Below are the code and all the weights of a small trained network. Each question names an input and a class and asks about switching units off, where a switched-off unit gives its printed mean instead of its output.

import numpy as np


def w(rows, s, z=0):
    codes = np.array(rows[::2]) - 128.0
    scale = np.full(codes.shape[1], s)
    scale[-1] = z or s
    return codes * scale


def f(y):
    return np.maximum(y, 0)


def log_softmax(a):
    a = a - a.max(-1, keepdims=True)
    return a - np.log(np.exp(a).sum(-1, keepdims=True))


def net(x, mask):
    res = np.array(x, float).reshape(1, 6) / 4 @ E
    y = f(res @ A[0][:, :-1].T + A[0][:, -1])
    res = res + np.where(mask, y, B[0][:, -1]) @ B[0][:, :-1]
    return log_softmax(res[-1] @ U[:, :-1].T + U[:, -1])


A, B = {}, {}
E = w([
[46,164,136,223,200,159],'x0',
[132,182,181,82,156,84],'x1',
[111,176,156,168,125,96],'x2',
[118,168,48,99,172,82],'x3',
[43,120,186,44,119,131],'x4',
[64,254,101,102,123,162],'x5',
],0.0096)
A[0] = w([
[91,140,203,58,114,128,236],'n0',
[50,132,107,170,108,187,207],'n1',
[109,164,5,178,187,164,215],'n2',
[154,102,109,87,58,146,144],'n3',
[111,73,103,220,145,131,144],'n4',
[109,162,142,93,167,139,204],'n5',
[169,141,142,196,131,121,178],'n6',
[99,182,156,102,145,113,204],'n7',
[181,96,168,68,19,137,236],'n8',
[131,88,168,133,135,91,176],'n9',
[145,122,191,160,154,92,215],'n10',
[133,107,142,191,189,97,223],'n11',
[99,117,161,87,129,121,254],'n12',
[103,156,174,105,135,133,153],'n13',
[139,89,152,138,155,47,166],'n14',
[171,90,168,78,88,113,224],'n15',
[155,149,76,117,127,57,229],'n16',
[74,129,184,121,160,134,195],'n17',
[123,182,65,87,154,103,201],'n18',
[150,132,137,169,162,123,177],'n19',
[113,67,123,112,71,140,236],'n20',
],0.013,0.0037)
B[0] = w([
[166,122,178,88,2,154,212],'n0',
[64,233,136,124,133,56,206],'n1',
[42,170,83,75,213,114,247],'n2',
[123,48,40,194,108,87,181],'n3',
[118,195,149,178,189,126,204],'n4',
[54,84,128,89,75,167,181],'n5',
[156,164,126,219,163,206,183],'n6',
[89,141,86,111,80,170,195],'n7',
[213,51,46,176,53,106,225],'n8',
[183,112,136,117,130,90,171],'n9',
[206,152,186,147,86,138,181],'n10',
[203,205,206,169,185,129,199],'n11',
[173,126,168,91,63,101,181],'n12',
[94,188,182,94,76,162,175],'n13',
[223,97,176,108,166,101,178],'n14',
[156,90,44,131,102,34,200],'n15',
[156,79,72,100,164,183,191],'n16',
[120,223,167,59,105,108,190],'n17',
[104,94,73,34,134,185,202],'n18',
[195,174,200,179,210,187,171],'n19',
[153,101,86,149,108,74,182],'n20',
],0.0071,0.015)
U = w([
[184,99,172,123,157,86,136],'0',
[144,34,53,161,81,110,173],'1',
[82,118,84,56,181,183,195],'2',
[79,156,164,71,2,196,159],'3',
[64,167,140,146,186,87,92],'4',
[135,161,149,210,158,253,2],'5',
],0.01,0.0011)

Each question gives the input, the list of numbers given to net, and the class t.
The units are the neurons (one row each of A and B). Each row of codes is followed by its name. A weight is (code - 128) times the scale printed after its matrix; where a second scale follows, it is the last column's (A, B and U).
mask holds one flag per neuron, in row order. A switched-off neuron (its flag False) gives its mean, the last column of its row in B, instead of its output. The means were averaged over made-up inputs and are rounded, as every weight is.
A unit's drop is (log p(t) with every unit on - log p(t) with that unit switched off) / (log p(t) with every unit on - log p(t) with every unit switched off).
The circuit of an input: a set's keep is (log p(t) with only the set's units on - log p(t) with every unit switched off) / (log p(t) with every unit on - log p(t) with every unit switched off). Starting from the 12 units with the biggest drops (on a tie, the unit counted first), units are removed one at a time, each time the one whose removal leaves the highest keep (on an exact tie, the one counted first), for as long as the keep stays at least 0.8.
circuit, biggest first: the units of the circuit, biggest drop first
k most important neurons: the k neurons with the biggest drops, biggest first
drop of u: that unit's drop, to one decimal
input [5,-1,0,1,-3,6], class 4: circuit, biggest first => n1
input [4,6,-4,6,-3,-3], class 2: circuit, biggest first => n18, n2
input [4,5,-7,-1,4,-4], class 3: circuit, biggest first => n0, n17
input [-1,0,-5,7,0,-2], class 2: circuit, biggest first => n8, n18
input [5,6,1,-6,-3,5], class 3: circuit, biggest first => n4, n13
input [2,-8,-6,6,-8,0], class 4: circuit, biggest first => n2, n4
input [7,-6,-6,-7,0,0], class 4: circuit, biggest first => n1, n0
input [-5,8,6,-7,-1,-1], class 1: 2 most important neurons => n8, n15
input [3,-3,6,0,-7,8], class 4: 2 most important neurons => n2, n1
input [-1,-6,1,-3,-1,4], class 4: drop of n0 => 0.2
input [-7,7,1,7,-8,1], class 2: drop of n10 => 0.1
input [8,-8,-2,5,3,5], class 4: drop of n1 => 1.3
